m = [[145, 150, 146, 137, 131, 128, 128, 128, 128, 128, 128, 128, 128, 128, 131, 137], [140, 148, 149, 143, 135, 130, 128, 128, 128, 128, 128, 128, 128, 128, 129, 133], [149, 142, 134, 129, 128, 128, 128, 128, 128, 128, 128, 128, 130, 133, 141, 148], [128, 128, 128, 128, 130, 133, 141, 149, 149, 142, 134, 130, 129, 128, 128, 128], [128, 128, 128, 128, 128, 128, 129, 129, 131, 137, 146, 150, 145, 137, 130, 128], [128, 128, 128, 129, 133, 140, 148, 149, 143, 134, 130, 128, 128, 128, 128, 128], [128, 128, 128, 129, 132, 140, 147, 149, 144, 135, 130, 128, 128, 128, 128, 128], [134, 130, 129, 128, 128, 128, 128, 128, 128, 128, 129, 132, 140, 148, 150, 142]]
Rows and columns are counted from 1.
(1, 1) = 145
(7, 3) = 128
(6, 8) = 149
(3, 11) = 128
(1, 4) = 137
(5, 3) = 128
(5, 12) = 150
(3, 3) = 134
(4, 15) = 128
(6, 9) = 143
(6, 13) = 128
(1, 3) = 146
(8, 3) = 129
(5, 2) = 128
(7, 13) = 128
(8, 14) = 148
(5, 8) = 129
(4, 14) = 128
(2, 5) = 135
(1, 6) = 128
(7, 10) = 135
(2, 2) = 148
(2, 4) = 143
(7, 2) = 128
(2, 7) = 128
(8, 1) = 134
(5, 5) = 128
(8, 5) = 128
(2, 15) = 129
(3, 6) = 128
(4, 12) = 130
(4, 3) = 128
(4, 6) = 133
(3, 2) = 142

data =
[[128 132 125 108]
 [128 141 129 109]
 [130 142 130 111]
 [130 136 126 106]
 [129 144 132 113]
 [128 140 129 112]
 [121 140 130 117]
 [132 145 132 112]
 [132 138 127 104]
 [124 130 125 112]
 [130 139 127 103]
 [126 139 131 121]
 [133 132 125 108]]
Rows and columns are counted from 1.
(1, 1): 128
(3, 3): 130
(10, 4): 112
(13, 2): 132
(11, 4): 103
(5, 2): 144
(8, 3): 132
(2, 1): 128
(3, 1): 130
(6, 2): 140
(5, 3): 132
(13, 4): 108
(13, 3): 125
(6, 1): 128
(11, 1): 130
(10, 1): 124
(7, 2): 140
(9, 4): 104
(4, 2): 136

arr =
[[113 124 137 131]
 [137 122 130 110]
 [147 124 121 121]
 [122 114 118 121]
 [115 118 121 131]
 [115 120 137 127]
 [125 106 137 133]]
Rows and columns are counted from 1.
(1, 1) => 113
(7, 1) => 125
(3, 2) => 124
(7, 3) => 137
(1, 4) => 131
(3, 4) => 121
(4, 2) => 114
(6, 2) => 120
(1, 3) => 137
(6, 4) => 127
(1, 2) => 124

grid =
[[144 119 137 126 135 114 142 141 126 142 144 119 142 128 124 123]
 [128 127 128 127 128 127 128 128 128 128 128 128 128 128 128 128]
 [128 129 127 129 128 129 127 128 128 127 128 128 127 127 127 128]
 [145 118 138 126 135 113 143 143 126 143 145 118 143 128 123 123]
 [139 137 117 149 144 140 129 144 117 116 136 122 129 112 109 139]
 [122 124 140 114 118 122 130 118 140 140 124 136 130 143 145 122]
 [126 130 128 129 128 131 127 127 129 127 126 130 127 129 130 129]
 [134 126 133 127 129 124 134 132 131 134 134 127 133 130 128 127]
 [127 128 128 127 127 128 127 127 128 128 127 128 127 128 128 127]
 [140 138 114 152 146 141 129 146 115 114 137 120 128 108 105 141]
 [139 127 128 136 139 126 134 141 121 130 139 121 136 121 119 130]
 [122 135 125 132 127 137 123 124 131 123 122 134 123 129 131 132]
 [119 122 147 106 113 119 131 113 147 147 122 140 131 153 156 119]
 [135 125 132 128 132 123 134 134 127 134 135 124 134 128 126 126]
 [147 117 139 125 136 112 144 144 125 144 147 117 144 128 123 123]]
Indices start at 1.
(1, 1) = 144
(9, 8) = 127
(13, 3) = 147
(10, 3) = 114
(9, 3) = 128
(8, 6) = 124
(10, 11) = 137
(7, 15) = 130
(9, 10) = 128
(12, 2) = 135
(15, 5) = 136
(15, 15) = 123
(6, 10) = 140
(3, 10) = 127
(4, 16) = 123
(2, 9) = 128
(3, 16) = 128
(11, 4) = 136
(15, 7) = 144
(10, 5) = 146
(1, 3) = 137
(15, 6) = 112
(7, 9) = 129
(12, 3) = 125
(10, 16) = 141
(4, 2) = 118
(7, 14) = 129
(13, 15) = 156
(2, 7) = 128
(7, 3) = 128
(8, 7) = 134
(11, 8) = 141
(8, 3) = 133
(1, 11) = 144
(12, 15) = 131
(8, 5) = 129
(2, 12) = 128
(7, 12) = 130
(4, 12) = 118
